Each row has a name. Each question is about the rows just above it.

[140  81 109 131 101 117 124  99 148 124  99 147 121 165 174 151 129 244
 119 142 121 133 100 120 176 133 125 135 110 152  87 129 118 146 121  92] = R
[141  88 117 111 136 112 109 102 126  94  98 179 150 175 154 148 162 244
 118 114 135 142 104 139 179 141 129 132 108 154  98 154 133 149 137 104] = J
[150 110 123 133 128 107 119 107 134 104  91 133 162 163 170 140 132 244
 122 130 145 127 128 125 185 137 104 146 149 154  83 111 162 169 134 119] = D
[157  90 123 135 107 100 106  89 129 141 111 129 151 153 173 121 165 244
 111 133 123 133 132 128 168 144 116 139 122 153  77 113 138 165 108 115] = E
[160  84 132 111 114 100 123  99 133 104 135 129 164 157 143 137 170 244
 124 119 124 136 123 114 180 118 115 120 128 160  98 149 140 153 121 124] = U
[160  84 132 111 114 100 123  99 133 104 135 129 164 157 143 137 170 244
 124 119 124 136 123 114 180 118 115 144 106 156  96 142 152 154 142 100] = A
[104  82 126 133 123 118  98 107 105 119 108 149 185 166 185 136 163 244
 112 113 142 143 137 126 186 152 115 144 128 158 100 142 142 126 133  99] = Q
Times [142] occurs in Q:  3
How many times does R hold [148]?  1

[120 186 108 131 114  89 131 131 169 114 121 167 108 114 159 103 118 202
  70 204 137  60 118 187 140] : rimo
[166 172 100 107 172 173 163 170  71 185  67  92 100 172  76  82 102  98
  82  82 111 179 168 100  87] : melit
[ 97 103 153 156  73 136  74  99 178  66  28 171 159  78 192 167 160 166
  79 193 114  64 115 161 106] : Romur
[120 169 161 131 114  89 164 131 169 114 121 167 169 114 159 103 169 167
 112 160 164 120 130 144 174] : feli
[140 107 117 141 137  98 112 107 103 158 132 105 120 140  98  27 117 105
 149  99 174 142 120 129 219] : Mili
[140 107 117 141 137  98 112 132 103 107 132 105 120 140 158 106  24 131
 122 141 140 117 176 148 132] : pupu
Times [185] occurs in melit:  1
How many times does feli hold [169]?  4
Count of [26] in Mili:  0
Count of [108] in rimo:  2
Count of [82] in melit:  3
How many times does pupu hold [132]?  3

[ 83 111 145 113 121  79 215 100  87 143] = defo
[157  87 214 148 218  91 165 153  86 219] = Bosa
[ 86 127 159 143  18 143 113 146 127 143] = Koren
[188  88 199 127 119 101 115  71 157 172] = gesuz
[ 83 111 100 113 121  79 113 100 100 112] = rero
[ 93 143 144 156 102  19  91 149 103 190] = momi
How many times does Koren hold [18]?  1
How many times does rero hold [113]?  2
Count of [17] in Koren:  0
Times [100] occurs in rero:  3
Count of [218] in Bosa:  1

[ 86 131 164 120 118  70 219  92 117 176 161  77 185] = L
[141 132 159 132 133 198  63 132 133 133  63 124 133] = B
[ 78 102 201 103 112 129 201 132 201 102 118 102 102] = K
[138 162 107 142 135 204  66 126 158  89  80 171 100] = X
Times [133] occurs in B:  4
Count of [135] in X:  1
Times [102] occurs in K:  4

[212 226  83 167 157 167 167 167] : Numoz
[ 72 104 154  77 123 183 200 158] : vezum
[126 168 102 124 140 106 134 102] : nura
[163 117 164 163 163 185 207 185] : Dila
How many times does Dila hold [164]?  1
How many times does nura hold [101]?  0
How many times does Numoz hold [167]?  4

[183  38  76 199  69  95 205 212 221 222 149 167 108  50 215  64  60  39
  82]  Togot
[ 65 135 158 151 158 151  58 158 158 187  46 151 151 127 151 151 147 151
 211]  kovi
[ 76 158 155 152 130 105 165 141  39  69 210 200  70 200 109  87 107 152
 134]  vupi
Times [65] occurs in kovi:  1
How many times does kovi hold [151]?  7
Times [221] occurs in Togot:  1

[129 127 128 129 127  77] -> mus
[136 126 137 129 130 204] -> Tupo
[130 128 130 129 131 130] -> zup
[130 141 142 146 146 146] -> gad
[130 125 125 133 127 189] -> Tez
[129 128 129 129 127 129] -> tivat
[136 125 131 131 129 205] -> Vidu
[ 92 127 131 133 127 132] -> Dumif
[131 131 132 128 128  61] -> buvog
[127 122 167 134 129 121] -> loda
[131 125 145 132 128 176] -> luzat
Times [130] occurs in gad:  1
Count of [131] in zup:  1
Count of [61] in buvog:  1
Times [146] occurs in gad:  3
How many times does tivat hold [129]?  4

[143 140 133 154 145 144] = dak
[143 142 133 154 228 145] = gader
[143 140 143 143 145 143] = modov
Count of [143] in modov:  4
How many times does dak hold [133]?  1
Count of [144] in modov:  0

[132 156  94 128 121 165 116 134 107  98 143 156] = pob
[117 164  93 120  97 167 131 146 122 110 143 159] = puduv
[141 138  68 158 138 176  99 154 194 104 101 203] = nisin
[115 154  98 139 106 154 140 145 152 122 113 171] = suma
[166 166  99 121  69 166 136 151 130 120 133  99] = merip
[124 149 136 113 111 149 129 113 153 140 131 147] = Sebe
[114 151 130 108 125 167 149 125  80 113 162 129] = rilif
[152  78 153  96 216 151 118 120  97 108 130 105] = pazo
[149 149 149 149 111 149 129 113  70 112 191 112] = lik
[157 128 110 166 130 103  81 114 128 111 100 132] = posu
[123 159 101  64  56 153  99 168 118 108 202 116] = Zef
How many times does merip hold [99]?  2
How many times does lik hold [149]?  5
Count of [166] in merip:  3

[115 105  96 140 146 100 131 121 105 124 102  97 123 135 142 142 129 119
 139 104 141 136 108 143 113 121  90  97 125 100 112 108 104 145 132 133
  89 119 134 132 150 125 136 124 138 124 115 130 120 119  97 120 117 123
 121 135  93 123 136 112 121 118 111 122]  pasa
[120  94 143 140 105 102 115 134 109  85  79 137 136 115 130 104 133 148
 122 134  93 110  87  84  90 148 147 103 112 119  93 134 124  97 143 138
 146 140 101 109  92 107 131 110 119  96  88 100 116 125 102  91  76 151
 107 125 129  88 138 146  93  80 162 122]  dis
[ 83  94 143 140 105 102 115 134 109  85  79 137 136 109 130 104 133 145
 122 134  93 110  87  84  90 109 147 103 112 119  93 134 124  97 143 140
 146 140 103 109  92 107 131 112 119  96  88 100 116 125 102  91  87 151
 107 125 129 116 138 146 134  80 102 138]  Pini
[130  67 216 200 123  87 120 199 106  50  55 193 195 111 174  89 185 199
 155 150  79  99  41  40  65 197 211  94 108 124  63 193 147  91 193 190
 197 164  88 123  76 137 175 109 121  91  57  89 130 133  93  69  37 221
  93 139 165  60 189 205  78  36  85 162]  Pimuv
[150 129 171 171  66 166  85  97 169 117 160 154 113  87  72  65  84  93
  81 142  68  67 171  62 150 102 164 163  97 151 136 117 140  66  90  78
 168 103  79  89  66  96  77 123  75 131 137  87 130 103 157 112 146  94
  97  88 159 119  79 126  79 171 150  79]  Koriv
[120  94 143 140 105 102 115 134 109  85  79 137 136 115 130 104 133 148
 104 134  93 110  87  84  90 148 147 103 112 119  93 134 124  97 143 138
 146 140 101 109  92 107 131 110 119  96  88 100  78 125 102  91  76 151
 107 125 129  88 138 146  93  80 102 138]  relid
Times [66] occurs in Koriv:  3
How many times does Pini hold [91]?  1
Count of [79] in Koriv:  4
Count of [103] in Pini:  2

[173 126 127 115 155 178 131 126 114 125 136 135 135 135 134  98 109 160
 121 112  57 135 124  63 146 171 159 155 126 126 164 143 128 178 107 111
 125 118 143 119 123 117 131 160 146 112 143 109 131 117 119 204 138 134
  98 129 125 117 105 120] -> vani
[ 93 104 130 131  91  78 124 133 142 133 127 128 107 116 124 183 145 110
 206 133 228 128 134 213 116 133 119  71 123 125  65 108 121  78 121 150
 125 136 104 143 133 136 129  59 108 144 109 163 124 145 135  60 136 118
 130 126 130 130 103 142] -> ramep
[143 108 126 121 121 109 128 125 135 129 135 129 114 130 135 132 123 148
 190 136 148 135 130 157 133 127 152 102 120 123  90 122 126 109 124 127
 124 118 119 137 127 123 134 123 128 131 136 140 126 132 108 164 145 123
  86 125 128 135  69 118] -> folot
[123 100 132 118 111  73 126 129 121 132 133 142 113 113 130 178 137 131
 206 165 179 132 130 140 134 120 144  89 124 124 110 123 116 145 128 142
 119 137 119 132 131 130 129  52 122 127 108 152 128 137 150  93 144 126
 125 131 125 102 101 150] -> fom
[177 123 126 114 153 177 130 125 118 125 137 135 131 138 135  95 108 166
 133 112  62 136 124  72 147 171 165 148 123 125 153 141 129 171 131 109
 125 115 141 122 123 115 133 165 146 114 147 111 130 117 110 219 141 132
  85 128 126 122  88 114] -> davu
[175 126 127 114 155 177 131 126 114 125 137 136 134 135 135  96 109 162
 129 114  58 135 123  63 148 173 163 153 125 125 162 143 129 181 133 111
 124 117 143 120 123 116 131 157 147 112 143 111 130 117 118 209 139 134
  95 129 125 116 100 121] -> Bal
[116 120 134 122 124 102 127 131 112 131 128 142 129 113 129 166 138 117
 141 153 145 126 127  97 133 130 124 120 131 128 151 132 132 172 132 139
 122 145 130 121 130 133 124  68 126 121 104 136 130 130 166  72 129 132
 161 135 125  95 156 156] -> sisif
[174 126 136 119 150 177 131 125 125 125 136 128 130 141 133  87 136 136
 131 106  65 136 126  95 143 141 161 148 123 125 137 137 133 146 129 109
 127 110 138 126 123 116 134 182 144 119 154 113 129 118  99 137 139 130
  79 125 128 136  80 105] -> memum
[146 131 132 117 148 156 130 111 103 127 131 143 139 122 111 131 123 136
 109 132  81 128 123  47 143 162 140 152 132 129 187 144 122 111 136 123
 123 136 144 113 126 125 125 111 140 110 119 115 133 120 157 131 129 138
 147 135 124  94 154 144] -> git
[116  98 126 128  95  57 125 125 150 131 133 124 101 125 127 163 136 132
 229 152 220 134 135 225 121  91 140  66 117 122  43 107 124  59 118 141
 125 122 102 149 131 129 134  90 113 146 127 162 122 144 107 119 145 115
  89 122 130 146  55 122] -> tuni
Count of [136] in memum:  6
Count of [110] in git:  1
Count of [133] in ramep:  5
Times [108] occurs in folot:  2

[159  79 126 182 145 162  91 106] : bisaz
[128 124 127 129 128 130 128 130] : leges
[162 102 132 193 146 155  67  90] : vob
[160  73 133 165 113 116  78 150] : mapuf
[167 156 156 154 179 154 112 148] : Kedol
[169  91 110 230 160 190  94 111] : daz
[163  93 134 197 147 171  81  99] : Letif
[167  94 134 188 167 177 107 109] : zivaz
[174  91 151 161 179 201 114 139] : tenu
[162  94 133 198 148 172  81  95] : nom
Count of [94] in zivaz:  1
Times [82] occurs in Letif:  0
Count of [128] in leges:  3
How many times does Kedol hold [154]?  2

[ 97 145 149 144 132  99  92 113 108 140 115 125 136 144 100 118 131 124
 106]  sakom
[149  98  85  79  96 148  84 127  80 103  99  94  89 148 143  78  78 129
 106]  gan
[136 109 125 133  97 140  94 134 141 121 110 122 120 142 123 141 115 118
  99]  kikap
[159 144 155 150 134 157 133 163 149 129 145 147 146 156 148 152 147 152
 137]  sur
[ 61 198 204 190 154  78  48 115  90 189 109 137 165 199  75 117 147 149
  92]  zet
[104  81 104 140  74 150  79 124 162  96  88 109 113 142 121 155 109 102
  84]  Peba
[190 190 106 120 110 180 187 164 190 112 156 143 121  98 190 175 130 126
 149]  vepar
[140 103  88  79 101 139  92 124  77 106 104  96  91 139 138  77  82 128
 110]  fev
[159 144 155 150 134 157 133 163 149 153 145 147 146 156 148 152 137 152
 137]  ziral
[133 120 128 125 113 129 105 131 120 126 120 122 122 137 126 124 116 125
 129]  lezuf
[ 70 148 113  59 155  62 155  95  33 133 144 109  95 127  99  44 103 125
 143]  sabe
How many times does vepar hold [190]?  4
How many times does lezuf hold [126]?  2
How many times does Peba hold [104]?  2
How many times does sabe hold [124]?  0
Times [79] occurs in gan:  1

[ 24 225 199  49  38 228  70] : furud
[131 160  36 127  42  52  91] : Sugaf
[42 69 69 69 42 69 49] : Sirin
[ 78 181 111 106 156 156  52] : suk
Count of [69] in Sirin:  4
How many times does Sirin hold [41]?  0

[120 130 228  98 218 148  94  51 104 162 102  78 142  80 130 175 112 189
  80 110 138 152 131  94 171  95 184 137 116 158 214 142 164 176 152  89
 174 106 125 151 112 117 106 175  48 140  82 161 107 132  97  82] : Sef
[ 41 112  73 135 114 125 185 160 141  99 160 183 105 126 165  33 125  88
 108 184  57 152 107 158  70 157  45 137 181 129   5 126  89 176 192 101
 126 106 147 166  90 108 135 223  68 118  72 167  87 123  97  42] : nerul
[120 130 228  98 218 148  94  51 104 162 102  78 142  80 130 175 112 189
  54 110 138  77 131 134 171 157 184  94 116 158 214 142 164 164 152  89
 113 106 125 151 112 117 106 175  48 140  82 161 107 132  97  94] : kini
Times [189] occurs in Sef:  1
Count of [126] in nerul:  3
Count of [94] in kini:  3
Times [94] occurs in Sef:  2

[121 137 121 134 134 134] = Mopak
[133 118 139  93 136 113] = viz
[127 111 111 111 126 111] = mip
[131 150 143 154 115 125] = komo
[156 145 124  97 129 102] = vuk
[157 129 115 126  83 127] = fam
[ 35 152 140 145  92 127] = paz
[140 152 140 151 151 127] = zudis
[ 56 126 130 149 137 114] = lov
[131 147 126 154 115 125] = Vere
[ 79 150 110 103 128 111] = lelo
[156 145 124  97 129 167] = rasob
Times [112] occurs in mip:  0
Count of [151] in zudis:  2
How many times does Mopak hold [134]?  3

[229 141 229 142 142 229 133 141 133] = pesid
[112 127 122 127 127 122 129 127 127] = Fas
[ 93 122 102 142 141 100 111 141 133] = Vapuz
[106 125 117 137 135 117 119 135 131] = tubuv
[228 228 179 179 111 182 179 111 228] = pil
[106 125 106 140 106 117 119 135 130] = Semo
Times [142] occurs in pesid:  2
How many times does Fas hold [127]?  5
Count of [228] in pil:  3
Times [140] occurs in pesid:  0
How many times does Semo hold [106]?  3

[ 63  63 134 161] = Gunil
[120 130 155 105] = vog
[ 62 178 121  62] = zekin
[115 128 132  92] = loti
[ 97 159 159  97] = Lemo
[138 220  78  60] = derap
[ 74  66  64 142] = zar
[ 91 192 163  70] = mun
[172 129 171 149] = faliz
[139  81 129 218] = muma
[160 165 160 160] = gisi
[133 133 133 133] = benur
How many times does muma hold [219]?  0
Times [62] occurs in zekin:  2
Times [133] occurs in benur:  4
Count of [91] in mun:  1
How many times does Lemo hold [159]?  2
How many times does zar hold [64]?  1
Times [160] occurs in gisi:  3

[ 94 102 156 130 151 135 151 128 102]  lobiv
[ 65 140 118  85 117 153 194 146 120]  dakop
[127 127 146 127  89  89  89 127 146]  tifa
[136 150 126 156 142  93  88  88 145]  tezir
[ 73 122 141 141 142 152 157 116 141]  rolu
[140 141 126 140 147  51  92  93 118]  fidoz
[136 150 126 156 143  93  88  88 145]  Fopo
[ 96 168 127 126 160 136 113  93 163]  Rara
[169 179 111 195 159  68  31  50 165]  fav
[116 134 165 139 134 116 129 120 127]  vudez
[126  78 135 141  73  94 180 178  69]  ripa
How many times does fidoz hold [51]?  1
Count of [141] in rolu:  3
How many times does tifa hold [127]?  4
Count of [151] in lobiv:  2
How many times does tifa hold [146]?  2
Count of [134] in vudez:  2

[ 71 200  70 184 121  73  66 101 218  58 199 107] -> Risez
[128  99 189 143 178 210 195  71  54 225  31 169] -> pebem
[163 111 111  97 111 111 121 163 164 106 135  75] -> bedi
[ 54  92 114  86 160 119 154 149 172  88 125 168] -> Lun
[ 79 105  63 123 127  79  69 122 174 115 177 203] -> ref
[131 167 159 173 144 192 182 139  75 184  58 135] -> Fomi
[156 115  75 162  78  68 124 211 234  89 190  72] -> lazo
[158 151 113 135 121 111 139 165 160 111 143  87] -> Tufo
Count of [71] in pebem:  1
How many times does ref hold [106]?  0
How many times does bedi hold [111]?  4

[145  67  12  26  95] = lup
[147   8   7   8 147] = vuti
[146  69 138  11 147] = Muv
Times [7] occurs in vuti:  1
Times [26] occurs in lup:  1
Count of [12] in Muv:  0

[135  98  88 117  93  93  94 114  85 148  91 114  89 135  64 138 140  82
  90  96 117  96 119 136 110  78  94]  Ruk
[204  77  75 189 147  92  88 153 101 199  70 132  89 199 106 180 203  81
  93  81 141 112 132 192 139  94  94]  duzoz
[115 141 140 109 100 117 124 135 150 114 165  89 125  81 144 113 121 127
 113 135 147 125 150 123 163 131 117]  zof
[128 124 127 124  93 113 119 147 108 133 137 106 114 111 112 135 127 119
 115 146 142 111 134 140 156 121 121]  rozo
[ 64 190 193  94 190 210 200  95 205  71 170 193 211 119 189  76  64 211
 214 175  99 180 109  61  76 192 200]  magik
[156 130 124 165 156 116 132 124 112 131 132 124 108 111 113 160 116 117
 156 124 156 140 150 152 150 105  99]  gere
[204  77  75 189 139  92  88 153 101 199  70 139  89 199 106 180 203  81
  93 127  92 137 107  89  86 199 139]  zaki
[ 78 199 200 121 191 211 213  87 204  62 179 193 201 101 180 200  60  80
 212 182  79 199 131  66  80 184 185]  fol
[ 86 171 177 125 189 192 189 102 190  77 150 184 189 118 186  96  66 197
 199 168  88 179 106  76  83 180 177]  dako
[115 141 140 109 100  89  81  92 124 114 165  89  89  81 144 117 121 127
 113 135 147 125 150 123  89 131 117]  dori
[207  42  48 156  73  37  31 209  50 236  68  61  55 192  96 182 230  44
  41  76 214  47 121 225 208  87  80]  fon
Times [93] occurs in zaki:  1
Times [147] occurs in zof:  1
How many times does dako hold [186]?  1
How many times does dori hold [81]?  2
Count of [116] in gere:  2
Times [156] occurs in gere:  4
How many times does zaki hold [199]?  3

[ 87 126 120 135 102 145 134 138 116 135 114 216 161 112 120 100] = Kima
[138 130 151 183 139 184 183 149 132 138 183 145 183 145 154 145] = nuri
[ 91 102 149 164 163  97 125 124 100 137 115  78  80 198 143  87] = tig
[ 91 141 164 141 163 143 141 124 100 141 124 124 144 143 143  87] = sesik
[121 126 120 135 102 145 134 138 116 135 114 216 161 112 120 100] = nem
[103 127 125 132 139  95 139 244 158 124  57 119 244 170 141 139] = seg
[ 98 130 151 136 139 184  99 149 153 138 107 124 138 201 154 145] = borib
Count of [139] in seg:  3
Times [125] occurs in sesik:  0
Times [121] occurs in nem:  1
How many times does nuri hold [183]?  4
Count of [116] in nem:  1
Count of [143] in sesik:  3

[199 199 200 196 199 196 199] : tozek
[173 239 239  38  38 234  38] : Dom
[118 130 130 198 127 128 126] : Sege
How many times does Dom hold [38]?  3
Times [199] occurs in tozek:  4
Times [39] occurs in Dom:  0

